Here is a tiny trained network, its code and every weight. The questions are about switching its units off for an input and a target symbol, where a switched-off unit gives its printed mean instead of its output.

import numpy as np


def w(rows, s, z=0):
    codes = np.array(rows[::2]) - 128.0
    scale = np.full(codes.shape[1], s)
    scale[-1] = z or s
    return codes * scale


def f(y):
    return np.maximum(y, 0)


def softmax(a):
    e = np.exp(a - a.max(-1, keepdims=True))
    return e / e.sum(-1, keepdims=True)


def log_softmax(a):
    a = a - a.max(-1, keepdims=True)
    return a - np.log(np.exp(a).sum(-1, keepdims=True))


def net(x, mask):
    ids = ['αβγηξσ'.index(c) for c in x.split()]
    T = len(ids)
    res = E[ids] + P[:T]
    q, k, v = (res @ M[0].T for M in (Q, K, V))
    z = softmax(np.where(np.tri(T) > 0, q @ k.T / 4**0.5, -1e9)) @ v
    res = res + np.where(mask[0], z, O[0][:, -1]) @ O[0][:, :-1]
    y = f(res @ A[0][:, :-1].T + A[0][:, -1])
    res = res + np.where(mask[1:13], y, B[0][:, -1]) @ B[0][:, :-1]
    return log_softmax(res[-1] @ U[:, :-1].T + U[:, -1])


Q, K, V, O, A, B = {}, {}, {}, {}, {}, {}
E = w([
[111,107,142,186,205,210,105,96,94],'α',
[150,157,147,147,184,196,110,189,162],'β',
[178,187,143,148,133,56,61,115,221],'γ',
[132,218,102,89,131,77,97,169,199],'η',
[122,158,70,125,145,1,33,56,189],'ξ',
[100,66,115,138,213,142,92,145,187],'σ',
],0.017)
P = w([
[99,145,89,78,94,152,92,107,173],'0',
[183,178,186,227,114,150,63,74,127],'1',
[104,116,125,201,158,138,36,99,83],'2',
[197,156,106,192,187,112,81,142,173],'3',
[233,136,99,106,163,117,189,81,90],'4',
[159,78,168,190,61,123,60,194,198],'5',
[167,161,129,129,148,138,126,162,62],'6',
[90,128,49,95,176,122,59,176,2],'7',
[193,46,165,189,188,128,163,138,223],'8',
],0.01)
Q[0] = w([
[105,115,161,140,73,136,174,89,148],'h1',
[93,122,125,114,128,103,93,156,67],'h1',
[141,143,84,165,244,129,58,87,157],'h1',
[138,102,104,74,118,130,129,118,90],'h1',
],0.011)
K[0] = w([
[117,123,150,187,124,58,80,216,61],'h1',
[154,129,55,30,254,62,224,105,84],'h1',
[101,131,73,151,59,173,137,107,176],'h1',
[236,169,218,167,184,122,147,101,120],'h1',
],0.0079)
V[0] = w([
[54,30,109,95,141,178,131,210,133],'h1',
[46,76,91,171,104,157,118,15,74],'h1',
[122,76,1,130,141,18,172,36,146],'h1',
[47,194,91,55,82,121,196,155,107],'h1',
],0.0072)
O[0] = w([
[128,119,7,131,81,197,96,141,93,116],'h1',
[69,139,159,76,113,150,122,100,137,105],'h1',
[127,58,158,153,71,232,234,158,161,156],'h1',
[160,85,189,103,109,124,82,130,82,2],'h1',
],0.013,0.0066)
A[0] = w([
[165,143,165,120,251,136,149,113,164,107],'n1',
[66,178,103,73,98,105,132,139,185,171],'n2',
[33,123,109,171,196,110,115,185,185,156],'n3',
[60,88,102,137,126,136,163,145,134,77],'n4',
[180,52,151,159,150,139,106,106,77,253],'n5',
[129,185,109,234,135,87,179,100,165,142],'n6',
[204,74,115,80,80,66,105,115,112,143],'n7',
[223,169,84,129,123,126,2,96,125,48],'n8',
[107,124,185,193,89,120,179,81,226,160],'n9',
[63,217,136,184,138,69,142,208,144,120],'n10',
[109,88,112,59,119,123,120,166,86,156],'n11',
[97,141,161,105,96,209,208,136,178,137],'n12',
],0.007,0.0034)
B[0] = w([
[100,109,149,114,112,135,85,124,132,216],'n1',
[176,116,145,101,130,191,63,98,169,172],'n2',
[146,87,122,38,140,110,90,141,125,247],'n3',
[145,91,117,133,137,155,170,180,83,152],'n4',
[180,254,112,184,61,107,100,123,145,155],'n5',
[106,90,62,67,103,180,167,112,34,227],'n6',
[207,181,154,79,144,143,85,114,143,136],'n7',
[52,73,116,138,121,118,154,101,163,199],'n8',
[97,111,133,146,159,152,110,146,74,212],'n9',
[88,152,139,156,169,142,119,95,32,197],'n10',
[193,152,111,113,134,114,63,23,135,131],'n11',
[91,192,133,186,128,119,171,83,194,179],'n12',
],0.0081,0.013)
U = w([
[150,181,193,94,169,231,18,48,191,183],'α',
[101,178,84,199,239,78,116,158,147,53],'β',
[158,59,168,90,172,158,126,173,11,98],'γ',
[254,169,168,163,160,99,92,136,188,252],'η',
[115,133,186,112,137,163,145,129,156,61],'ξ',
[185,139,29,123,68,186,147,166,122,175],'σ',
],0.0046,0.002)

Each question gives the input, a string of symbols that net reads in full, and the target symbol t.
The units are the heads (4 rows each of Q, K, V and O) and the neurons (one row each of A and B). Each row of codes is followed by its name. A weight is (code - 128) times the scale printed after its matrix; where a second scale follows, it is the last column's (O, A, B and U).
mask holds one flag per unit, heads first, then neurons. A switched-off unit (its flag False) gives its mean, the last column of its rows in O or B, instead of its output. The means were averaged over made-up inputs and are rounded, as every weight is.
A unit's drop is (log p(t) with every unit on - log p(t) with that unit switched off) / (log p(t) with every unit on - log p(t) with every unit switched off).
The circuit of an input: a set's keep is (log p(t) with only the set's units on - log p(t) with every unit switched off) / (log p(t) with every unit on - log p(t) with every unit switched off). Starting from the 12 units with the biggest drops (on a tie, the unit counted first), units are removed one at a time, each time the one whose removal leaves the highest keep (on an exact tie, the one counted first), for as long as the keep stays at least 0.8.
circuit, biggest first: the units of the circuit, biggest drop first
top k neurons: the k neurons with the biggest drops, biggest first
drop when u is switched off: that unit's drop, to one decimal
input σ β σ η, target σ: circuit, biggest first -> h1
input σ σ γ η β ξ, target σ: top 2 neurons -> n6, n1
input η ξ γ, target η: circuit, biggest first -> h1, n5
input α σ ξ ξ, target α: circuit, biggest first -> h1, n2
input ξ α β β ξ σ γ η γ, target σ: circuit, biggest first -> h1, n6
input η ξ γ γ ξ β ξ, target η: circuit, biggest first -> h1, n5
input η α α, target η: top 2 neurons -> n5, n6
input η α β, target η: circuit, biggest first -> h1, n5, n6
input η β ξ σ α γ α σ γ, target γ: circuit, biggest first -> n6, n9, h1
input β β γ, target β: circuit, biggest first -> h1, n8
input ξ η α ξ β, target ξ: top 2 neurons -> n12, n2
input α σ η σ α β η β, target α: circuit, biggest first -> h1, n6, n2
input γ ξ ξ σ ξ, target γ: circuit, biggest first -> h1, n6, n9
input ξ γ η α α ξ γ ξ α, target ξ: circuit, biggest first -> h1
input β β σ, target β: top 2 neurons -> n8, n2
input γ η γ α η α α α η, target γ: top 3 neurons -> n6, n10, n12
input γ β α γ α γ η β σ, target γ: top 2 neurons -> n6, n3
input γ β α σ η β β β γ, target β: top 2 neurons -> n8, n10
input β α σ α, target β: top 2 neurons -> n8, n2
input σ σ γ σ ξ, target σ: drop when n6 is switched off -> 0.2
input γ γ η, target γ: drop when h1 is switched off -> 0.7
input γ η ξ σ, target γ: drop when n9 is switched off -> 0.2
input α α β α α η σ η, target α: drop when h1 is switched off -> 0.4
